In the rows, zero is written as 128.
Here are made-up things, facts about them, and rows of numbers that follow some of those facts. Name the thing behind each unnamed row.

Some facts about the things:
ω: points at; α: hangs directly under; χ: is of sort
gedris (ω selis, drilum) (α molal) (χ j)
nedo (α dragus)
troski (α drokil)
bogrus (ω grarabo) (α tivan) (χ a)
dedrol (α kefeful)
flizes (α milivan) (χ i)
tritam (α zuklis) (χ i)
ratusom (α dedrol) (χ g)
klafim (α gurum) (χ h)
mutror (ω flobes, sunan) (α briplo) (χ j)
debruk (ω kigon) (α dedrol) (χ i)
brogar (α molal) (χ b)
dela (α deflar) (χ b)
plabuk (α skibros)
dareskal (ω zurum, plibros) (α skesku) (χ a)
deflan (α vubra) (χ b)
flobes (α sunan)
nista (ω tira, grabul) (α bosikar) (χ f)
grarabo (α gruvefir)
sulibrol (ω bividuk) (α relavul) (χ f)
muklisi (α grarabo) (χ i)
galuk (α truso) (χ b)
bugok (ω grubrok, gruvefir) (α dedrol) (χ d)
nolil (ω gegrepe) (α sunan) (χ d)
grara (ω skadristi, fubirer, bosikar) (α plabuk)
dito (ω drubri) (α zuklis) (χ a)
bosikar (α plazul)
drilak (ω natra, bokle) (α bodrim) (χ a)
distim (α skesku)
selis (α dragus) (χ d)
tiflo (ω treskar, gruvefir) (α tivan) (χ g)
sases (ω tragi, lififa, treskar, tusom) (α dreris)
vidrul (ω putrom, klabodis, flizes, nestun) (α kefeful)
klutra (α zuklis)
sugrofin (α batri)
gegrepe (α molal) (χ i)
toge (ω bosikar) (α kigon)
dragus (ω klugron) (α gruvefir)
plofim (α dreris)
ralak (ω guzik, drilum) (α grarabo) (χ f)
lififa (α dreris) (χ a)
drutrol (α gruvefir)
brenar (ω flobes, drokil)
plumal (α sunan)
drubri (α kigon) (χ g)
tira (α tuklis) (χ a)
duflu (α plobristul)
plitar (ω zivetos) (α zuklis)
grubrok (α dreris) (χ g)
drilum (α daskas) (χ a)
busko (α batri) (χ c)
stogi (α grarabo) (χ a)
gulimur (ω trotre, bosikar) (α plumal)
zivetos (α tivan) (χ b)
plomir (ω nuza, plumal) (α plumal) (χ a)
kepladre (α sunan) (χ b)
gravem (α toge) (χ e)
vofluru (α bosikar) (χ i)
truso (ω natra) (α zuklis)
klugron (α batri) (χ b)
klifo (α drokil) (χ a)
kepu (ω zurum) (α bosikar) (χ a)
mubrem (ω ploflak) (α ritem)
kletram (α gruvefir)
plasom (ω skibros, dedroku) (α bosikar) (χ d)
daskas (α dobru)
tusom (α luferul) (χ g)
guzik (α gruvefir) (χ b)
plutusku (α dragus)
grabul (α sunan) (χ c)
trotre (α sunan) (χ a)
gurum (α ritem)
kloplu (α milivan) (χ e)
trafoskol (α dobru) (χ c)
ritrik (ω gurum, trotre) (α luferul)
traren (α plobristul) (χ h)
tragi (α kigon) (χ a)
treskar (α drokil) (χ h)
lutiklik (ω pozel) (α kigon) (χ e)
zurum (α plazul)
bodrim (α lopal)
vostor (α luferul)
pedra (α kigon)
tropu (ω felok) (α luferul) (χ d)
geklur (α plabuk) (χ c)
bregon (ω timapu, flizes, plofim) (α bividuk)
molal (α lopal)
plibros (α duflu) (χ g)
lidral (ω tusom) (α ritem) (χ c)
nestun (α drokil) (χ e)
fubirer (α bosikar)
zeflagal (ω klabodis, bividuk) (α dobru) (χ d)
tobro (α ritem) (χ f)
zeflu (ω busko) (α ritem) (χ b)
bokle (α dobru) (χ b)
biklatrun (α bregon) (χ a)
skesku (α sunan)
relavul (ω gevi, nestun) (α kefeful)
skidro (α plofim) (χ c)
putrom (α pedra)
nuza (α bosikar) (χ b)
plazul (ω kletram, batri)
milivan (ω ploflak, dreris, nestun) (α kloklom)
pozel (α plabuk) (χ a)
luferul (α plobristul)
drelik (ω trakluk) (α plobristul) (χ a)
zuklis (ω brogar)
klabodis (α vubra) (χ c)
tivan (ω natra) (α lopal)
lales (ω plutusku, tagur) (α plumal) (χ e)
felok (α plumal) (χ j)
tuklis (ω kitis, bokle) (α kigon)
deflar (ω plutusku) (α batri)
kitis (α zuklis) (χ b)
skadristi (α zuklis)
vubra (α kloklom)
trakluk (α dedrol) (χ b)
kefeful (ω duflu, klutra)
bola (ω bividuk, sunan) (α toge) (χ f)
natra (α toge) (χ a)
timapu (α gruvefir)
nibrak (α dedrol) (χ c)
grebovir (ω grubrok, luferul) (α bosikar) (χ g)
tagur (α skadristi) (χ c)
ploflak (α lopal) (χ b)
gevi (α drokil)
mosi (α dedrol) (χ a)
palar (α deflar)
testi (ω nestun) (α vubra) (χ a)
dedroku (α plitar)
drokil (α bividuk)

Some rows with their names:
[136 129 125 130 136 142 133 130 129 130 127 128 120 143 118 126 132 130
 133 134 134 127 128 123 124 108 130 117 119 120 119 120 140 132 133 136
 127 123 134]: kloplu
[132 142 154 120 140 143 131 146 132 130 139 118 122 134 129 152 134 146
 128 113 146 109 137  91 111 136 124 134 115 132 106 131 140 134 139 125
 124 130 138]: plutusku
[124 139 117 105 145 142 104 135 133 136 124 130 135 142 132 113 129 118
 108 147 122 117 131 109 113  96 127 131 124 118 116 129 139 136 122 149
 121 133 138]: tragi
[130 125 154 118 118 121 136 111 124 131 120 111 117  99 134 106 125 128
 140 130 119 115 106 138 156 152 130 128 156 157 138 118 124 109 128 127
 133 128 115]: tuklis
[121 135 156 118 121 124 120 143 124 128 126 112 124 107 136 157 129 138
 129 105 134 124 125 114 126 166 122 147 146 147 117 143 136 118 119 125
 125 125 122]: dragus
[122 139 118 101 145 133 107 134 129 134 124 127 140 144 131 122 129 121
 109 140 115 116 132 106 113 107 130 136 120 124 115 134 138 136 120 149
 118 131 139]: drilum
[134 137 172  73 145 132 170  63 119 151 123  91 100 137 143  34 131 128
 135 166  88  45  77 101 179 103 156 114 129 163 115  68 126 109 173 154
 120 144 129]: natra
[135 127 124 126 139 125 147 117 144 132 154 145 127 112 127 101 125 126
 121 138 153 129 138 124 121 118 124 116 120 116 151 112 102 135 148 100
 136 139 133]: tobro
[144 116 130 151 121 151 144 135 106 131 130 148 114 152 112 134 123 133
 146 134 118 126 129 148 134 113 138 103 101 133 134 110 127 139 146 120
 122 125 133]: grabul
[136 128 126 132 136 137 138 127 130 130 137 134 122 133 122 121 128 130
 129 135 138 128 132 123 126 112 128 115 116 120 127 117 127 133 138 127
 131 129 133]: kloklom
[ 91 105 122 140  72  81 117 106 106 145 128 145 134  94 168 150 141 129
 113  79 158 149 124 194 160 100 130 156 166  61  99 143 144  82 110  92
 112 143  94]: vidrul
[120 142 166 109 126 115 125 138 137 127 145 118 130  82 142 144 124 140
 119 104 152 121 135 106 118 178 114 155 149 148 137 143 115 123 129 101
 131 136 124]: ralak
[118 113 112 138  84 115 105 113 126 153 133 165 113 114 158 114 145 116
 137 122 179 126 122 210 168  26 118 139 146  22  78 130 157  89 115  82
 117 141 117]: nestun
[138 123 122 135 123 143 122 126 141 140 134 147 117 122 135 102 133 120
 133 141 158 129 128 151 137  78 122 111 133  90 121 117 134 122 129 111
 133 137 128]: gevi
[118 120 130 132  97 105 111 123 121 134 125 133 133  96 143 138 130 126
 135 115 139 135 125 171 152 126 121 154 151 107 118 143 135 103 108 103
 127 128 113]: mubrem
[136 126 126 132 137 137 137 128 133 132 133 134 123 134 123 119 131 129
 128 136 139 128 132 124 125 109 128 115 118 121 127 118 128 131 138 125
 129 128 131]: vubra
[133 134 121 130 132 137 130 126 141 122 131 135 129 146 133 109 133 127
 129 139 136 120 132 124 117 112 131 129 120 113 137 124 126 142 143 121
 125 134 140]: tritam
[122 139 117 102 146 135 109 132 130 136 125 128 139 149 129 119 130 121
 110 141 119 114 132 105 113 100 130 135 116 119 113 130 137 137 124 149
 117 132 139]: lififa

Rows to name:
No name comes twice in this set of rows, the named rows included.
[133 124 121 133 127 128 135 121 130 136 138 139 124 133 128 122 134 128
 130 130 146 125 132 139 134  95 128 121 115  99 117 118 131 126 136 115
 126 132 132] => dreris
[126 126 135 125 117 126 112 138 128 125 112 116 126 108 128 138 125 125
 135 123 124 140 119 140 132 146 122 137 157 144 130 142 140 116 106 135
 130 118 117] => lutiklik
[126 132 120 132 122 131 126 122 138 123 131 141 124 140 139 111 135 125
 125 133 141 121 130 136 121 102 129 132 126  95 129 126 126 133 140 114
 122 136 135] => flizes
[148 136  96 132 141 110 106 168 162 115 137 120 168 132 104 148 102 131
 172 139 112 130 152 114 123 158 101 152  91 178 154 162 123 160  85 131
 174 108 167] => bosikar
[137 134 115  97 140 138  97 160 120 136 123 131 155 150 108 136 112 120
 130 155  94 113 142 120 106 116 129 153  97 146 136 142 140 155 109 144
 116 115 151] => trotre
[114 125 139 130 124 119 119 132 123 119 116 119 123 100 129 144 124 126
 119 111 122 151 121 131 125 169 124 132 160 152 139 144 122 116 113 134
 129 124 111] => brenar
[124 118 110 144 101 110 115 149 110 134 101 111 174 141 156 149 131 152
 127 107 106 131 141 124 140 161 154 153 140 152 144 135 143 119 113 145
 118 136 122] => bugok
[ 80 123 143 148 151 152 134 119 116 102 114 135  74 106 134 147 135 113
  59  86 139 198 115 103  71 157 128  73 197 140 133 135 102 111 141 164
 118 137  94] => bividuk

Now the same things, written a new way:
Named rows:
[132 124 120 134 139 143 123 127 142 129 130 124 108 115 125 140 130 136
 139 140 124 124 113 139 139 138 129 136 120 134 123 123 120 115 125 118
 124 145 133 124 118 133 135 129 129 113 117 132 136]: klifo
[131 142 120 104 122 118 131 137 119 125 145 135 102 141 122 141 129 123
 141 129 134 119 133 124 139 122 127 129 125 131 128 129 123 104 139 131
 124 133 131 119 129 135 119 133 144 103 129 128 134]: ratusom
[109 112 152 109  72 104 128 155  91 110 166 116 152 177 128 139 121 107
 119 157 154 126 123 110 138 120 134 115 140 128 110 154 140 108 155 177
 122 126 167 127 140 107  97 164 105 141 110 132 155]: bokle
[133 143 122 107 123 121 108 128 124 112 136 133 104 132 111 138 129 127
 135 115 137 116 128 131 129 130 107 138 132 125 124 136 130 128 128 129
 117 138 113 130 140 134 114 123 142 111 125 142 107]: trafoskol
[120 127 143 100  71 110 138 144 111 131 162 122 153 161 139 134 119 112
 116 149 141 126 129  97 141 105 140 127 133 123 124 141 123 130 149 151
 134 121 159 128 128 117 112 142 120 136 128 134 145]: trakluk
[139 150 130  92 148 146 115 120 110 107 161 141 148 160 159 150  78 140
  99 112  93 109 125 157 167 132 129 122 125 140 119 144 145 133 139 146
 152 135  55 114 132 118 109  89 137 129 110 142 102]: nolil
[163 149  96 178 139 151 158 139 146 137 161 106 156 126 142 134 162 159
 109 120 145 140  70  87 119 129  76 136 124 121 141 105  83 123 129 111
 136 156 140 141  82 161 157  93 112 116 115 136 118]: tragi
[154 166 105 141 108 127 176 152 128 132 182 113 156 157 135 134 163 145
 108 106 159 137  87  74 115 112  75 130 128 120 146 121  82 110 142 128
 132 143 137 141  97 168 139  95 116 106 124 135 126]: tusom
[138 130 130 151 187 123 113 123 122 120  91 132 119 106 134 119 117 131
 140 132 116 142 142 146 140 145 114 115 146 128 124 114 146 128 124 121
 143 111 131 130 124 107 133 128 131 132 132 105  94]: kefeful
[118 120 146 148 135 167 151 134 126 114 120  97 130 133 131 116 130  99
 137 132 167 145 149 122 109 148  96 131 109 144 117 164 153 125 126 131
 116 117 153 156 148 121 143 132 119 137 130 120 137]: grarabo
[ 99 150 144 103 208 170 140 132 129 116 144 112 151 167 115 136 107 124
  98 143  77 133 107 176 131 117 128 139 119 121 125 141 124 118 117 144
 132 141 104 108 162 129 124 106 136 127 114 142 145]: distim
[130 102 102 158 168 134 107 104 114 143  82 144 133  75 153 108 127 142
 125 104 103 115 173 163  96 133 154 116 120 131 151 108 162 148 113 115
 133 121  91  96 134 141 141 147 156 159 152 117 118]: bregon
[153 136 123 106 117 125 104 127 106 118 148 146 128 129 153 148  94 135
 132 127 129 109 138 124 162 130 126 128 129 130 126 122 138 137 146 134
 150 135 105 134 114 114 115 118 145 129 127 138  92]: tropu
[132 119 130 142 119 166 130 131 125 125 144 107 135 138 164 132 100  98
 127 151 154 122 143 108 145 133 114 138 100 139 121 151 154 140 140 127
 137 123 156 134 128 107 138 138 140 136 132 130 126]: muklisi
[126 125 139 142 150 126 130 129 128 125 109 123 130 121 119 117 133 128
 133 135 130 143 131 133 122 138 119 123 138 124 124 126 131 127 123 129
 127 120 141 142 131 118 133 131 118 136 128 119 122]: dedrol
[129 114 106 151 167 130 103 113 124 134 103 138 116 104 143 123 121 131
 125 123 106 115 146 154 121 128 141 124 121 129 136 112 153 135 122 117
 134 122 118  96 132 126 131 150 153 136 137 120 117]: brenar
[146 133  80  88 127 120  92 114  94 127 133 154  88  92 137 141 120 144
 142  83 125  80 178 155 113 123 140 132 116 135 152 127 152 125 132 123
 119 149  53  88 141 170 109 141 192 112 148 146 108]: bola
[102 149 159 105 221 169 150 132 121 112 128 112 165 154 115 124 111 135
 105 135  80 148 123 184 123 132 124 128 134 124 124 141 129 120 113 151
 136 136  91 131 161 125 129  95 123 142 118 133 137]: skesku

Rows to name:
No name comes twice in this set of rows, the named rows included.
[149 145 125 176 143 134 161 139 135 130 134 108 169 132 133 113 159 144
 109 116 147 157  97  96 106 130  77 121 140 117 137 117  99 131 124 127
 138 127 144 153 106 142 150  99  98 138 125 122 111] => luferul
[155 165 100 170 130 132 151 144 147 127 158  95 159 143 122 118 177 142
  92 108 156 143  68  73  91 114  47 142 138 103 139 125  82 140 123 116
 124 141 151 136 110 165 139  97 114 114 124 145 107] => treskar
[114 115 137 128 103 140 136 136 140 122 140 114 121 133 102 140 146 130
 141 143 145 132 102 131 125 141 129 135 119 136 114 138 115 107 123 136
 107 153 144 144 128 137 130 133 106 119 106 139 161] => drilum
[126  92  84 146 132 151 105 104 130 152 115 141 117  77 148 129 137 147
 129 111 107  91 149 162  97 124 175 138  92 136 154 110 145 137 114 108
 117 155  88  84 128 166 143 156 167 141 142 141 153] => testi
[145 101  90 115  98 136  89 105  96 142 139 160 138  95 173 138 106 145
 118 100 117  77 172 143 116 116 171 129 100 133 157 115 157 158 136 125
 139 147  63  97 126 149 123 149 176 157 150 149 115] => zeflagal
[104  95 125 102  33 120 142 131 107 152 160 126 174 139 148 119 141 118
 104 121 141 104 150 105  89  94 181 127 109 124 149 147 129 149 137 153
 114 130 127 111 140 154 119 160 132 164 142 149 183] => ploflak
[179 174  83 154 167 130 121 131 125 121 152 127 130 127 148 136 136 151
 109  99 136 123 102  97 131 121  55 135 137 114 144 105 106 136 137 107
 150 139 111 122 100 149 135  88 150 103 131 136  62] => lidral
[138 138 125 110 124 108 118 134 104 131 148 132 137 146 162 135  95 118
 116 144 117 120 141 113 164 110 137 121 139 125 126 127 138 133 151 140
 153 111 143 106 120 105 112 140 143 130 133 122 114] => zeflu
[107 102 141 136 104 136 123 146 124 107 145 112 116 141  95 145 149 124
 145 153 155 129  97 140 123 147 125 130 123 138 105 144 128  92 130 151
  99 160 156 140 135 129 118 158 101 122  94 139 166] => natra
[132  92  92 163 168 135 100  98 111 150  75 149 132  62 161 105 128 145
 124  97 102 106 183 168  86 130 166 116 115 131 161 103 169 153 112 109
 131 121  83  89 134 148 144 159 168 167 161 118 119] => vidrul
[144 157 115  75 109 116 117 134 109 110 153 138  89 130 112 146 125 134
 148 103 145 107 143 129 138 130 109 136 132 132 126 142 125 112 139 134
 116 146  91 126 137 151 103 115 154  94 126 144 111] => tobro
[137 123 123 137 136 125 106 127 122 131 134 132 133 127 155 137 101 125
 123 152 117 120 125 122 158 123 136 130 129 125 125 116 135 140 138 125
 149 127 145 119 115 104 127 139 138 134 127 127 113] => debruk
[ 93  70 127 124  24 139 164 132 125 164 167 151 176 160 137 128 158 117
 107 116 143 100 134 114  68  94 208 125  73 134 163 127 127 129 132 147
 102 141 124 120 135 162 143 171 118 172 145 143 215] => nestun
[ 89 105 145 125 124 158 151 119 131 124 128 118 175 147 119 110 144 135
  88  96 107 130 126 169  72 130 157 118 109 138 131 161 140 132 105 152
 104 135  65 116 167 159 126 120 103 161 120 140 180] => sunan
[139 115 112 155 190 134  85 129 113 106 114 131  89 111 133 150 110 135
 152 151 119 119 126 166 161 155 119 121 133 140 111 112 157  96 135 128
 134 143 137 108 122 109 120 155 143 113 106 117 107] => drilak

The same things again, as new rows of numbers:
Some things and their rows:
[134 135 130 134 131 123 131 134 115 107 141 132 130 126 134 141 123 108
 131 136 133 138 148 130 127 110 139 130 136 103]: kloplu
[144 131 126 133 134 127 131 132 125 122 131 131 146 122 132 134 118 103
 127 136 131 141 139 134 125  99 133 114 138 124]: ritem
[128 135 122 131 135 121 129 137 118 102 153 113 134 113 135 128 117 112
 133 134 134 133 133 124 120 129 138 131 137  92]: pozel
[138 133 120 152 134 111 121 137 111 114 139 110 122 132 134 128 118 105
 136 126 138 138 146 136 128  83 138 121 133  95]: timapu
[119 132 120 124 145 111 124 140 107 117 129 116 124  99 127 158 131 135
 148 158 103 148 145 152 134 117 148 126 132 151]: nista
[133 134 125 137 133 120 134 135 114 110 140 120 128 120 135 138 120 110
 122 138 136 133 150 132 124 112 136 127 132 112]: traren
[116 135 124 143 129 103 119 133 119 113 131 140 129 117 130 130 119 137
 149 108 138 144 126 126 128 123 137 128 135 113]: zeflu
[128 136 148 121 136 115 119 129 111 114 139 153 128 123 130  73 122 109
 127 160 150 150  88  98 128 108 132 133 118  96]: trakluk
[133 135 117 153 133 107 116 132 110 114 142 111 127 131 133 127 117 105
 147 127 143 146 139 130 125  84 138 122 134  83]: guzik
[144 132 127 138 132 125 130 133 125 120 129 130 146 123 132 137 118 107
 126 134 134 141 141 134 125 103 134 115 139 123]: luferul
[131 140 144 149 119 102 102 143 121 118 114 147 121 124 123 123 123 143
 145 107 137 141 117 139 131 120 138 122 136 123]: tropu
[ 99 118 133  87 127 103 140 155 111 105 131 176 141 198 132 183 109 114
 113  53 134 120 157 127 114 136 110 145 134 109]: nestun
[144 134 128 137 133 125 130 132 127 119 128 127 146 120 132 137 118 108
 124 133 133 139 145 136 126 105 136 115 137 119]: drokil
[100 111 146 205  92  93 101 137 105 123 164 223 107  78 129 102 116 176
 174  99 139 152  29 133 130 125 118 136 186 204]: gulimur
[117 134 130 146 130 105 119 140 122 113 134 128 122 107 130 115 117 147
 140 102 132 132 119 135 130 136 138 127 136 126]: lidral
[141 136 132 136 131 120 128 146 116 112 134 115 119 110 132 121 119 119
 114 133 133 119 139 146 125 127 136 126 133 133]: tusom
[121 130 133 135 123 111 116 131 123 109 146 140 123 115 137 134 120 104
 129 136 134 152 126 120 107  86 129 111 142  93]: kepladre
[131 135 124 143 132 113 120 131 117 112 139 122 139 123 132 136 119 112
 132 141 140 146 134 124 120 109 135 120 136  98]: galuk

Which thing is each row?
No name comes twice in this set of rows, the named rows included.
[126 118 133 206 105 105 113 135 106 133 146 205 145  94 121 112 112 180
 178  97 145 143  46 144 149 157 124 143 178 224] => toge
[130 132 138 120 135 119 130 133 124 124 124 163 132 118 130 101 119 124
 141 114 135 141 108 123 137 114 134 127 127 135] => kefeful
[136 133 117 159 134 107 118 138 107 116 140 113 116 130 134 121 117 110
 149 113 139 140 143 140 133  79 140 125 134  96] => plutusku
[123 127 141 134 122 114 120 135 125 110 145 142 112 111 139 131 122 102
 119 133 127 147 132 126 108  81 129 108 143 102] => distim
[ 98 130 107 127 151 112 131 138 112 104 156 100 131  84 131 150 124 149
 161 140 102 147 134 138 135 149 152 137 140 130] => kepu
[133 135 152 120 140 119 121 136 115 112 141 136 123 114 132  63 120 113
 114 157 144 136  87 105 128 117 133 130 118 105] => nibrak
[126 131 126 139 129 114 128 134 128 123 123 152 134 114 129 130 117 137
 149  96 131 139 127 139 135 120 137 125 138 140] => deflar
[125 129 137 136 125 114 117 139 126 108 147 125 118 105 138 120 119 108
 117 135 127 140 124 128 108  97 130 108 143 103] => grabul
[118 134 131 148 128 106 123 136 118 115 131 140 121 113 130 126 121 142
 144 106 134 137 126 135 133 125 138 130 136 128] => sases
[ 94 112 141  63 130  99 139 153 121 122 115 212 145 195 128 136 106 126
 122  32 133 125 116 117 124 137 103 142 123 140] => relavul
[ 95 112 130  80 127  97 138 156 122 121 114 193 150 196 128 175 103 130
 125  19 127 122 143 133 119 138 103 136 134 143] => milivan
[124 130 123 144 142 115 124 134 112 112 141 108 134 107 132 144 125 122
 131 158 118 147 140 137 130 110 143 121 138 127] => zurum
[141 135 155 108 139 126 130 144 111 114 134 142 111 112 132  62 121 107
 109 158 140 123  98 118 131 119 133 134 113 127] => ratusom
[103 146 128 131 144 111 139 127 137  99 133 110 101  72 133 125 128 152
 126  87 123 136 161 146 145 104 170 137 128  91] => mutror
[120 133 130 138 141 105 106 141 113 117 124 114 130 103 123 148 132 143
 151 156 103 157 126 148 135 117 150 117 138 141] => plasom

